Below are the code and all the weights of a small trained network. Each question names an input and a class and asks about switching units off, where a switched-off unit gives its printed mean instead of its output.

import numpy as np


def w(rows, s, z=0):
    codes = np.array(rows[::2]) - 128.0
    scale = np.full(codes.shape[1], s)
    scale[-1] = z or s
    return codes * scale


def f(y):
    return np.maximum(y, 0)


def log_softmax(a):
    a = a - a.max(-1, keepdims=True)
    return a - np.log(np.exp(a).sum(-1, keepdims=True))


def net(x, mask):
    res = np.array(x, float).reshape(1, 4) / 4 @ E
    y = f(res @ A[0][:, :-1].T + A[0][:, -1])
    res = res + np.where(mask, y, B[0][:, -1]) @ B[0][:, :-1]
    return log_softmax(res[-1] @ U[:, :-1].T + U[:, -1])


A, B = {}, {}
E = w([
[185,8,121,117],'x0',
[248,178,167,60],'x1',
[122,124,2,89],'x2',
[179,181,89,249],'x3',
],0.0088)
A[0] = w([
[127,126,151,142,252],'N0',
[117,145,4,106,71],'N1',
[107,80,154,87,125],'N2',
[134,126,83,126,75],'N3',
[115,135,133,108,112],'N4',
[70,93,199,183,118],'N5',
[173,149,119,148,107],'N6',
[74,113,119,143,127],'N7',
[117,125,159,100,95],'N8',
[116,123,175,122,116],'N9',
[145,131,165,174,118],'N10',
[72,121,150,36,105],'N11',
[125,127,94,116,99],'N12',
[63,70,124,196,95],'N13',
[145,37,134,148,146],'N14',
[184,51,123,185,91],'N15',
[144,96,114,126,191],'N16',
[64,90,140,146,85],'N17',
[119,137,87,104,171],'N18',
[147,144,91,87,112],'N19',
[185,132,147,94,137],'N20',
[178,84,145,119,118],'N21',
[103,127,149,76,94],'N22',
[157,140,82,183,111],'N23',
[164,118,128,217,101],'N24',
[129,117,117,133,254],'N25',
[81,107,148,77,123],'N26',
[176,139,132,102,102],'N27',
[115,153,129,125,224],'N28',
[81,112,125,173,113],'N29',
[82,176,151,138,84],'N30',
[86,120,105,144,114],'N31',
[138,127,190,168,88],'N32',
[117,160,133,129,209],'N33',
[155,153,101,182,118],'N34',
[59,215,155,125,123],'N35',
[97,186,98,122,78],'N36',
[105,181,126,133,57],'N37',
[92,97,146,87,80],'N38',
[122,123,138,87,101],'N39',
[129,131,226,159,92],'N40',
[127,188,139,103,140],'N41',
[187,174,127,85,86],'N42',
[130,92,147,78,52],'N43',
[187,170,183,108,110],'N44',
],0.018,0.0073)
B[0] = w([
[118,138,187,26,219],'N0',
[228,73,84,104,226],'N1',
[138,148,149,137,195],'N2',
[165,105,114,132,153],'N3',
[130,140,131,144,146],'N4',
[165,101,98,66,242],'N5',
[121,171,123,152,175],'N6',
[94,151,97,105,198],'N7',
[146,140,121,140,158],'N8',
[174,125,127,120,170],'N9',
[180,125,130,110,197],'N10',
[156,177,164,155,224],'N11',
[153,107,111,121,153],'N12',
[69,150,63,111,247],'N13',
[103,83,144,214,218],'N14',
[116,95,130,253,215],'N15',
[115,106,171,106,185],'N16',
[96,137,78,128,200],'N17',
[145,109,136,76,185],'N18',
[153,102,94,121,170],'N19',
[77,136,101,85,204],'N20',
[103,96,125,160,190],'N21',
[144,157,137,151,176],'N22',
[150,183,163,138,204],'N23',
[147,189,159,155,229],'N24',
[93,139,200,5,211],'N25',
[146,166,159,127,197],'N26',
[93,140,86,118,177],'N27',
[87,125,195,59,200],'N28',
[92,153,95,102,208],'N29',
[118,97,120,186,192],'N30',
[106,143,96,109,185],'N31',
[191,101,108,122,199],'N32',
[96,119,177,113,199],'N33',
[142,181,161,132,205],'N34',
[113,91,126,242,247],'N35',
[131,102,126,186,182],'N36',
[127,107,115,214,168],'N37',
[144,152,125,164,176],'N38',
[132,145,126,150,161],'N39',
[212,82,101,100,230],'N40',
[112,97,129,172,191],'N41',
[89,147,52,130,199],'N42',
[138,134,109,183,169],'N43',
[82,136,72,85,224],'N44',
],0.04,0.011)
U = w([
[104,174,39,100,114],'0',
[199,247,136,148,124],'1',
[225,94,78,92,118],'2',
[106,77,135,180,106],'3',
[105,117,184,67,255],'4',
[139,133,135,106,71],'5',
],0.014,0.009)

Each question gives the input, the list of numbers given to net, and the class t.
The units are the neurons (one row each of A and B). Each row of codes is followed by its name. A weight is (code - 128) times the scale printed after its matrix; where a second scale follows, it is the last column's (A, B and U).
mask holds one flag per neuron, in row order. A switched-off neuron (its flag False) gives its mean, the last column of its row in B, instead of its output. The means were averaged over made-up inputs and are rounded, as every weight is.
A unit's drop is (log p(t) with every unit on - log p(t) with that unit switched off) / (log p(t) with every unit on - log p(t) with every unit switched off).
The circuit of an input: a set's keep is (log p(t) with only the set's units on - log p(t) with every unit switched off) / (log p(t) with every unit on - log p(t) with every unit switched off). Starting from the 12 units with the biggest drops (on a tie, the unit counted first), units are removed one at a time, each time the one whose removal leaves the highest keep (on an exact tie, the one counted first), for as long as the keep stays at least 0.8.
units of the circuit, in order: the units of the circuit, biggest drop first
top k neurons: the k neurons with the biggest drops, biggest first
drop of u: that unit's drop, to one decimal
input [2,-4,5,-2], class 2: units of the circuit, in order	N1
input [-5,-5,4,-6], class 1: top 3 neurons	N11; N26; N44
input [7,-2,-1,7], class 1: top 2 neurons	N24; N23
input [5,6,6,-2], class 0: top 2 neurons	N42; N20
input [6,6,0,1], class 0: top 4 neurons	N35; N20; N44; N42
input [-5,5,6,-4], class 2: top 2 neurons	N1; N13
input [-6,5,-3,-4], class 3: top 2 neurons	N35; N41
input [-5,7,4,7], class 0: top 4 neurons	N42; N44; N11; N27
input [3,1,-3,-1], class 4: top 2 neurons	N1; N35
input [-3,8,4,8], class 0: top 2 neurons	N42; N44
input [-8,-1,-7,-7], class 3: top 2 neurons	N35; N30
input [-4,-5,-8,-8], class 1: top 3 neurons	N11; N26; N1
input [-6,7,-6,-1], class 0: top 3 neurons	N44; N42; N1
input [8,1,-3,5], class 3: units of the circuit, in order	N15
input [5,-7,8,6], class 2: top 4 neurons	N1; N3; N44; N42
input [7,-6,-1,-4], class 3: top 3 neurons	N14; N15; N44
input [-1,5,7,-4], class 2: drop of N1	1.8
input [1,-3,8,-6], class 2: drop of N1	3.7
input [-8,2,8,-5], class 2: drop of N18	0.4
input [3,7,6,6], class 0: units of the circuit, in order	N42
input [-8,7,-3,4], class 3: drop of N0	0.0
